[126  96 126 113 126 124  95  95 172 157  80 101 128 102 182 111] = z564
[ 49 148 194 173 107 132 117 108 142 128 132 126 106 148 118  73] = z591
[149 132 120 144  81 170 120 132 120 147 195 149 182 124 107 126] = z183
[111 169 172 165 131 127 138  97 127  66 171 131 145 110 145  91] = z533
[113 114 141 127  49  50 136 100 129 160 142 158 178  86 131 118] = z881
[ 65 136 154 154  97 121 150 106 168 143 116 172 164  97  92 115] = z894
[123 144 186 160 162 141 142 112 146 109 133  89 101 151 158  82] = z291
[155 120  60  97 139 123 158 149 114 124 134 156 168 102 123 184] = z334
[163 122 157 134 173 154  73 116 147 122 133 167 130 131 183 107] = z274
[135 143 138 152 123 158 128 133  82 137 124 143 144 147 105 105] = z644
[174 130 143 113 147 123 107 112 112  86 141  80 101 130 199 111] = z649
common z881 z274: 	[131]
which: [155 120  60  97 139 123 158 149 114 124 134 156 168 102 123 184]	z334
common z591 z894: 	[106]
common z533 z644: 	[138]
which: [111 169 172 165 131 127 138  97 127  66 171 131 145 110 145  91]	z533
again z334: 	[123]
common z291 z564: 	[101]

[123 134 138 131 132 130 134 134 126 132 126 123 137 119 113 121 126 133]  z564
[148 102 100 120 110 116 108 108 135 116 134 147  95 156 116 102 150 102]  z334
[121 135 148 134 133 129 137 136 124 134 120 122 139 113 133 139 122 134]  z894
[131 129  85 116 130 136 117 119 135 119 133 131 124 152 125 116 127 132]  z591
[150  96 128 127 104 106 112 110 131 120 132 149  90 144 115 106 155  93]  z649
[114 142  96 119 140 144 127 129 132 124 130 121 142 139 131 128 116 146]  z644
[150  96 128 127 104 106 112 110 131 120 132 149  90 144 115 144 119 138]  z274
[123 134 138 131 132 130 134 134 126 132 126 126 137 119 131 135 123 134]  z533
[127 139  52 139 138 149 114 127 140 114 136 127 132 165 139 113 119 146]  z173
common z564 z334: 	[134]
common z649 z894: 	[120]
again z274: 	[144]
which: [123 134 138 131 132 130 134 134 126 132 126 126 137 119 131 135 123 134]	z533

[170 189 123 156  83  86  82 191 145 137 155 110 152  84 126 146 124  60
 154]  z894
[ 61 143 112  58 111  56 125 119 103 135 183  64  79 201 100 160 193 180
  54]  z533
[162 119 172 143 175 167 170 172 105 191  77 157 155 172  80 101 196  99
  89]  z564
[ 99 114 166 189  57 183 175 123  90  66  61  80  81 103  73 173 174 154
  90]  z649
[185 196  59 184 104 136  54 185  82 144 203 199 190 169 116 164 132 109
 191]  z591
again z564: 	[172]
which: [162 119 172 143 175 167 170 172 105 191  77 157 155 172  80 101 196  99
  89]	z564

[129  99 121 129] -> z334
[129 129 129 129] -> z173
[128 145  96 146] -> z291
[111 182  77 105] -> z881
common z334 z173: 	[129]
which: [129 129 129 129]	z173
again z334: 	[129]
again z173: 	[129]
which: [128 145  96 146]	z291
common z173 z334: 	[129]

[148 162 111 147 122 159 113 126 131 149 153 100 122 111 129 156 114 104
 144 126 116 113  88 122]  z644
[134  99 128 120 125 110 122 153 122  95 156 146 130 125 153 124 112 103
 147 112 116 125 155 118]  z173
[136  83 148 207 115 155  71  52 195  83 147 173 161 140  84 164 135  95
 165 103 155  58 187  81]  z183
[150  82 143 124 122 107 152 118 128  91 125 157 127 121 129 107 131 104
 138  97 131 125 157 118]  z274
[126 101 134 160 120 133  91  90 169  66 155 161 144 152 108 136 125 113
 151 104 139  79 175 101]  z649
[ 96 180  88  99 141 134 117 143 102  61 152  89 128 165 153 143 100 114
 130 128  85 184 115 134]  z591
[ 96 180  88  99 141 134 117 143 102  61 152  89 128 165 153 143 100 114
 130 128  85  91 120 147]  z894
[130 143 120 141 129 147 101 102 138 104 136 115 126 136 110 136 141 141
 130 116 122 107 126 130]  z881
which: [150  82 143 124 122 107 152 118 128  91 125 157 127 121 129 107 131 104
 138  97 131 125 157 118]	z274
again z649: 	[101]
which: [ 96 180  88  99 141 134 117 143 102  61 152  89 128 165 153 143 100 114
 130 128  85  91 120 147]	z894

[132 107 112 120 157  97  44 129 131 133 140 115 124 133 140  44 132 138
 113 125 106 123 135 128] = z334
[132 107 112 120 157  97 123 109 131 133 140 115 124 133 140  44 132 138
 123 125 133 123 135 128] = z881
[126 129 133 134 112 140 135 109 122 128 127 128 120 122 126 191 104 108
 129 113 117 138 137 138] = z591
[139 117 119 132 121 124 106 134 122 124 124 134 124 124 156 127 139 126
 130 147 132 139 131 126] = z183
[132 107 112 120 157  97 123 129 131 133 140 115 138 133 138  44 132 138
 113 125 107 123 135 128] = z649
which: [132 107 112 120 157  97 123 129 131 133 140 115 138 133 138  44 132 138
 113 125 107 123 135 128]	z649
which: [132 107 112 120 157  97  44 129 131 133 140 115 124 133 140  44 132 138
 113 125 106 123 135 128]	z334
which: [139 117 119 132 121 124 106 134 122 124 124 134 124 124 156 127 139 126
 130 147 132 139 131 126]	z183
which: [126 129 133 134 112 140 135 109 122 128 127 128 120 122 126 191 104 108
 129 113 117 138 137 138]	z591

[138 111 156 144 193  87 125  99  99 155 112  73] = z564
[138 108 180  79 180 134 104 109 109 138 137 138] = z533
[138 111 118 150 168 166  99 190 190 104 145 163] = z894
[138 177 121 110 150 135 168 104 104  65  90 166] = z334
[138 128 104 129 167  72 148  92  92 132 192 138] = z881
[104 111 118  91 168 166  99 190 190 104 145 176] = z649
[138 111 118 150 168 166  99 143 190 104 145 163] = z291
[138 108 180  79  90 134 104 109 109 132 176 192] = z591
[138 138 124 181 178  80 175 103 103 113 176 163] = z274
[138 120  67 148 125 131 108 186 186 103 174 103] = z173
[138  90 160 114 185  81 125 154 154 123  90 151] = z183
common z183 z894: 	[138]
again z894: 	[190]
again z591: 	[109]
which: [138 128 104 129 167  72 148  92  92 132 192 138]	z881
common z173 z291: 	[138]
common z274 z183: 	[138]
common z173 z334: 	[138]

[168 108 101 151 118 115 124 161 130 154 166 141 108 149  67 168 105 131
 131 167 137 120 146 129 133 119 136 129 139  92 190 138 146 105 115 136
 109 135 106] : z649
[165 108 101 150 120 116 124 157 122 152 165 139 107 147  74 120 109 131
 131 168 137 120 149 122 130 118 134 129 137  92 188 145 144 142 117 133
 110 137 108] : z881
[168 107 102 153 118 115 122 163 130 156 168 141 108 152  67 122 110 132
 132 168 122 122 147 125 133 123 135 130 140  91 194 151 147 146 116 134
 105 134 104] : z291
[171 106 100 150 117 114 124 162 131 159 167 144 107 151  65 123 112 132
 133 170 139 119 147 124 134 119 134 130 140  90 196 152 147 142 118 137
 105 136 102] : z591
[166 109 101 150 119 118 125 160 129 154 165 141 108 149  72 122 110 132
 131 167 137 120 144 123 132 121 134 129 139  94 190 149 144 144 118 134
 109 134 105] : z173
[163 107 103 150 120 116 123 161 127 152 164 137 107 147  74 123 120 120
 132 167 137 119 148 121 120 114 135 129 139  95 185 146 144 143 117 131
 111 136 108] : z894
[165 110 101 149 121 119 123 157 127 149 164 136 108 147  76 122 111 131
 131 166 136 120 146 125 133 121 136 130 139  94 185 144 141 143 118 133
 110 137 107] : z533
[165 106 101 151 120 116 122 159 129 154 165 140 107 151  72 121 111 131
 132 168 137 120 149 123 132 118 136 132 139  95 189 144 145 143 118 135
 108 135 107] : z334
[168 105 167 151 119 116 125 160 130 155 168 145 111 153  68 121 112 133
 131 169 137 120 145 125 132 117 135 129 141  92 192 150 145 144 118 135
 107 136 104] : z644
which: [163 107 103 150 120 116 123 161 127 152 164 137 107 147  74 123 120 120
 132 167 137 119 148 121 120 114 135 129 139  95 185 146 144 143 117 131
 111 136 108]	z894
which: [165 108 101 150 120 116 124 157 122 152 165 139 107 147  74 120 109 131
 131 168 137 120 149 122 130 118 134 129 137  92 188 145 144 142 117 133
 110 137 108]	z881
which: [168 105 167 151 119 116 125 160 130 155 168 145 111 153  68 121 112 133
 131 169 137 120 145 125 132 117 135 129 141  92 192 150 145 144 118 135
 107 136 104]	z644
which: [166 109 101 150 119 118 125 160 129 154 165 141 108 149  72 122 110 132
 131 167 137 120 144 123 132 121 134 129 139  94 190 149 144 144 118 134
 109 134 105]	z173
which: [165 106 101 151 120 116 122 159 129 154 165 140 107 151  72 121 111 131
 132 168 137 120 149 123 132 118 136 132 139  95 189 144 145 143 118 135
 108 135 107]	z334

[145 120 135 160 115 143 142 141 110 120 137 127 142 139 113 153 137 141
 127 140 121 103 194 110 150 138 133 159  96 123 126 121 141 126  84 136
 160 157 121 106 175 103 141 129 134  89 126] -> z881
[153 109 140 157 105 151 150 132 128 106 149 130 161 139 117 155 134 173
 106 137 111 104 209  97 150 129 134 158  92 122 126 129 145 112  72 146
 168 159 133 120 182 110 133 144 128  95 130] -> z564
[136 128 134 148 122 108 112 139  94 141 109 116 108 131 116 128 127 118
 121 130 124 113 150 130 126 141 124 128 107 143 188 123 118 134 128 123
 146 149  97 109 132 121 111 107 140 110 119] -> z894
[138 126 142 145 127 109 119 128  80 138 109 118 119 123 124 120 129 119
 118 123 122 122 145 132 133 134 126 123 110 150 112 123 109 115 130 126
 152 150 100 116 121 132 117  99 132 112 121] -> z274
[125 143 132 136 140  68  75 138  54 173  72  87  60 120 132  97 116  64
 128 114 131 123  93 163 100 148 111  87 125 176 100 125  90 129 188 103
 125 144  71 103  70 143  99  73 141 133 110] -> z291
[142 146 118 154 127  88  83 177  57 173  79 111  62 173  87 148 119  87
 118 148 123  76 131 160 187 157 115 127 110 145 116 117 118 131 142 112
 134 164  58  95 134 102  78 107 160 102 100] -> z183
which: [125 143 132 136 140  68  75 138  54 173  72  87  60 120 132  97 116  64
 128 114 131 123  93 163 100 148 111  87 125 176 100 125  90 129 188 103
 125 144  71 103  70 143  99  73 141 133 110]	z291
which: [142 146 118 154 127  88  83 177  57 173  79 111  62 173  87 148 119  87
 118 148 123  76 131 160 187 157 115 127 110 145 116 117 118 131 142 112
 134 164  58  95 134 102  78 107 160 102 100]	z183

[115  66 198  67 109 116] = z644
[117 116  67 116 121 126] = z564
[116 116 101 139 134 120] = z894
again z564: 	[116]
common z564 z894: 	[116]
common z894 z644: 	[116]
common z644 z894: 	[116]
again z894: 	[116]
which: [116 116 101 139 134 120]	z894

[166 110 146 104  93 124  93 151  93 114  96 123 156  93 152 152 117 129
 152 162 152 100 116 159 147 155 127 111  93 163 110 169 156 150 102 139
 105 127 131 163 139 103  93  97 153  93  97]  z173
[154  84 119  82  90 151  94 126  89  89  82 151 179  89  89 178  88 158
 177 146 177 116 142 180 121 132  98 135  94 147  84 175 179 176 119 111
  82  98 160 149 110  81  97 109 129  86  83]  z183
[181 185 208 174 116  60 107  95 120 191 148 123  87 120  81  81 195  58
  81 190  81  76  58  95 207 202 205  61 107 189 185 140  87  77  72 206
 175 205  59 188 209 171 101  83 204 130 148]  z533
[ 99 176 135 179 175 113 171 127 176 173 181 113  80 176  83  82 170 105
  83 107  83 151 123  78 133 121 159 131 171 106 175  80  80  84 147 144
 179 159 103 104 145 180 168 157 125 178 180]  z334
[154  88 124  85  87 138  89 131  86  91  82 138 168  86 165 166  94 145
 165 148 165 106 130 170 126 136 104 123  89 149  89 170 168 164 109 116
  85 104 147 150 116  84  92 101 133  84  83]  z274
[169 133 166 125  95  95  92 168  97 138 110  95 128  97 123 123 141  99
 123 171 123  85  90 133 167 170 152  88  92 170 133 157 128 120  85 160
 126 152 101 170 161 123  90  86 169 101 110]  z881
which: [154  84 119  82  90 151  94 126  89  89  82 151 179  89  89 178  88 158
 177 146 177 116 142 180 121 132  98 135  94 147  84 175 179 176 119 111
  82  98 160 149 110  81  97 109 129  86  83]	z183
which: [169 133 166 125  95  95  92 168  97 138 110  95 128  97 123 123 141  99
 123 171 123  85  90 133 167 170 152  88  92 170 133 157 128 120  85 160
 126 152 101 170 161 123  90  86 169 101 110]	z881
which: [ 99 176 135 179 175 113 171 127 176 173 181 113  80 176  83  82 170 105
  83 107  83 151 123  78 133 121 159 131 171 106 175  80  80  84 147 144
 179 159 103 104 145 180 168 157 125 178 180]	z334

